Below are the code and all the weights of a small trained network. Each question names an input and a class and asks about switching units off, where a switched-off unit gives its printed mean instead of its output.

import numpy as np


def w(rows, s, z=0):
    codes = np.array(rows[::2]) - 128.0
    scale = np.full(codes.shape[1], s)
    scale[-1] = z or s
    return codes * scale


def f(y):
    return y / 2 * (1 + np.tanh(0.7978845608 * (y + 0.044715 * y**3)))


def log_softmax(a):
    a = a - a.max(-1, keepdims=True)
    return a - np.log(np.exp(a).sum(-1, keepdims=True))


def net(x, mask):
    res = np.array(x, float).reshape(1, 3) / 4 @ E
    y = f(res @ A[0][:, :-1].T + A[0][:, -1])
    res = res + np.where(mask, y, B[0][:, -1]) @ B[0][:, :-1]
    return log_softmax(res[-1] @ U[:, :-1].T + U[:, -1])


A, B = {}, {}
E = w([
[117,254,227,144,230,131],'x0',
[88,201,113,5,171,109],'x1',
[64,66,96,106,231,237],'x2',
],0.0092)
A[0] = w([
[135,147,111,77,113,121,164],'neuron 1',
[127,184,118,120,89,69,181],'neuron 2',
[107,137,121,82,112,142,159],'neuron 3',
[112,164,126,82,142,109,180],'neuron 4',
[146,117,132,97,131,125,110],'neuron 5',
[137,198,135,117,76,106,178],'neuron 6',
[129,116,109,152,148,146,197],'neuron 7',
[135,102,132,121,122,133,84],'neuron 8',
[151,114,135,202,31,99,127],'neuron 9',
[139,100,109,123,88,129,254],'neuron 10',
[122,128,121,148,154,138,216],'neuron 11',
[138,138,141,104,107,88,118],'neuron 12',
[159,115,130,139,137,120,59],'neuron 13',
[137,147,120,131,116,134,89],'neuron 14',
[125,175,139,151,111,88,68],'neuron 15',
[110,132,127,147,160,156,183],'neuron 16',
[151,123,102,130,128,139,87],'neuron 17',
[138,126,117,127,164,138,150],'neuron 18',
[130,108,120,201,22,100,112],'neuron 19',
[109,151,122,75,202,177,164],'neuron 20',
[119,131,125,159,160,146,217],'neuron 21',
[152,144,135,116,129,122,176],'neuron 22',
[147,152,144,203,151,124,81],'neuron 23',
[158,121,115,102,129,147,105],'neuron 24',
[141,138,133,190,127,129,122],'neuron 25',
[137,156,162,251,132,122,183],'neuron 26',
[117,127,116,100,111,119,98],'neuron 27',
[116,178,145,130,151,127,62],'neuron 28',
[120,121,132,113,152,130,99],'neuron 29',
[115,126,126,130,130,136,101],'neuron 30',
[130,56,112,107,100,149,14],'neuron 31',
[164,131,133,130,145,103,55],'neuron 32',
[129,115,124,126,158,164,196],'neuron 33',
[114,50,112,113,75,131,153],'neuron 34',
[127,144,142,56,104,90,156],'neuron 35',
[139,115,116,153,148,141,123],'neuron 36',
[114,102,116,115,86,143,147],'neuron 37',
[124,115,127,133,108,134,194],'neuron 38',
[112,32,101,113,165,200,116],'neuron 39',
[134,167,129,71,104,90,135],'neuron 40',
[139,151,122,74,110,119,124],'neuron 41',
[128,163,164,190,195,144,78],'neuron 42',
],0.015,0.0032)
B[0] = w([
[148,124,71,168,102,112,166],'neuron 1',
[114,154,219,143,79,107,205],'neuron 2',
[157,115,70,171,130,130,161],'neuron 3',
[171,163,90,138,84,114,189],'neuron 4',
[119,127,112,141,131,122,132],'neuron 5',
[127,147,230,154,86,128,203],'neuron 6',
[149,110,166,123,130,152,159],'neuron 7',
[117,131,136,101,131,119,136],'neuron 8',
[110,19,124,110,51,91,245],'neuron 9',
[191,122,80,127,102,124,193],'neuron 10',
[167,130,152,146,139,156,156],'neuron 11',
[89,144,159,116,98,106,161],'neuron 12',
[96,116,123,108,139,106,130],'neuron 13',
[103,136,132,118,133,114,127],'neuron 14',
[88,116,143,161,124,137,177],'neuron 15',
[149,125,168,135,180,131,169],'neuron 16',
[118,128,129,106,132,122,134],'neuron 17',
[132,123,145,112,151,132,149],'neuron 18',
[133,27,191,76,57,64,243],'neuron 19',
[158,22,112,77,141,131,234],'neuron 20',
[167,141,156,156,158,150,167],'neuron 21',
[163,128,136,142,90,165,148],'neuron 22',
[102,152,138,192,155,134,183],'neuron 23',
[108,135,117,130,140,129,136],'neuron 24',
[122,96,121,167,146,120,170],'neuron 25',
[90,120,132,243,120,137,234],'neuron 26',
[114,149,101,141,138,99,141],'neuron 27',
[153,158,131,85,134,112,179],'neuron 28',
[114,117,127,103,152,125,141],'neuron 29',
[112,135,133,118,146,119,129],'neuron 30',
[136,172,155,53,183,132,196],'neuron 31',
[100,129,130,123,130,132,135],'neuron 32',
[136,132,147,120,154,169,173],'neuron 33',
[186,182,103,69,149,129,226],'neuron 34',
[108,139,62,162,92,82,185],'neuron 35',
[108,123,152,117,146,116,145],'neuron 36',
[160,141,102,121,135,144,173],'neuron 37',
[167,111,116,134,116,142,150],'neuron 38',
[67,123,169,192,254,192,251],'neuron 39',
[104,158,127,152,63,94,187],'neuron 40',
[109,132,81,141,103,96,163],'neuron 41',
[178,155,163,67,233,136,215],'neuron 42',
],0.026,0.013)
U = w([
[80,172,118,77,85,211,42],'0',
[113,48,174,165,175,143,198],'1',
[165,52,94,110,56,13,192],'2',
[56,126,137,120,80,119,56],'3',
[51,113,106,100,159,65,2],'4',
[122,122,3,163,154,112,105],'5',
[128,224,145,174,93,98,121],'6',
[204,153,107,20,185,165,158],'7',
],0.0075,0.0018)

Each question gives the input, the list of numbers given to net, and the class t.
The units are the neurons (one row each of A and B). Each row of codes is followed by its name. A weight is (code - 128) times the scale printed after its matrix; where a second scale follows, it is the last column's (A, B and U).
mask holds one flag per neuron, in row order. A switched-off neuron (its flag False) gives its mean, the last column of its row in B, instead of its output. The means were averaged over made-up inputs and are rounded, as every weight is.
A unit's drop is (log p(t) with every unit on - log p(t) with that unit switched off) / (log p(t) with every unit on - log p(t) with every unit switched off).
The circuit of an input: a set's keep is (log p(t) with only the set's units on - log p(t) with every unit switched off) / (log p(t) with every unit on - log p(t) with every unit switched off). Starting from the 12 units with the biggest drops (on a tie, the unit counted first), units are removed one at a time, each time the one whose removal leaves the highest keep (on an exact tie, the one counted first), for as long as the keep stays at least 0.8.
units of the circuit, in order: the units of the circuit, biggest drop first
most important unit: the unit with the biggest drop
top k neurons: the k neurons with the biggest drops, biggest first
drop when u is switched off: that unit's drop, to one decimal
input [4,4,-1], class 2: top 2 neurons	[neuron 39; neuron 20]
input [1,7,3], class 2: top 2 neurons	[neuron 20; neuron 39]
input [-7,8,6], class 7: top 3 neurons	[neuron 31; neuron 26; neuron 34]
input [-3,-3,6], class 7: units of the circuit, in order	[neuron 26; neuron 34]
input [6,-2,-4], class 6: units of the circuit, in order	[neuron 20]
input [4,-4,-7], class 2: top 3 neurons	[neuron 39; neuron 9; neuron 19]
input [-2,0,0], class 7: top 3 neurons	[neuron 9; neuron 26; neuron 19]
input [-2,-6,1], class 2: top 2 neurons	[neuron 19; neuron 9]
input [2,-7,-6], class 2: top 2 neurons	[neuron 9; neuron 19]
input [-4,8,-6], class 6: top 2 neurons	[neuron 20; neuron 9]
input [8,8,-3], class 2: top 2 neurons	[neuron 20; neuron 39]
input [2,-6,-6], class 2: top 2 neurons	[neuron 9; neuron 39]
input [2,6,2], class 2: top 2 neurons	[neuron 39; neuron 20]
input [2,1,0], class 7: most important unit	neuron 9
input [5,8,4], class 7: drop when neuron 19 is switched off	0.1
input [0,6,-3], class 6: drop when neuron 9 is switched off	1.0
input [-3,8,-5], class 6: drop when neuron 20 is switched off	0.2
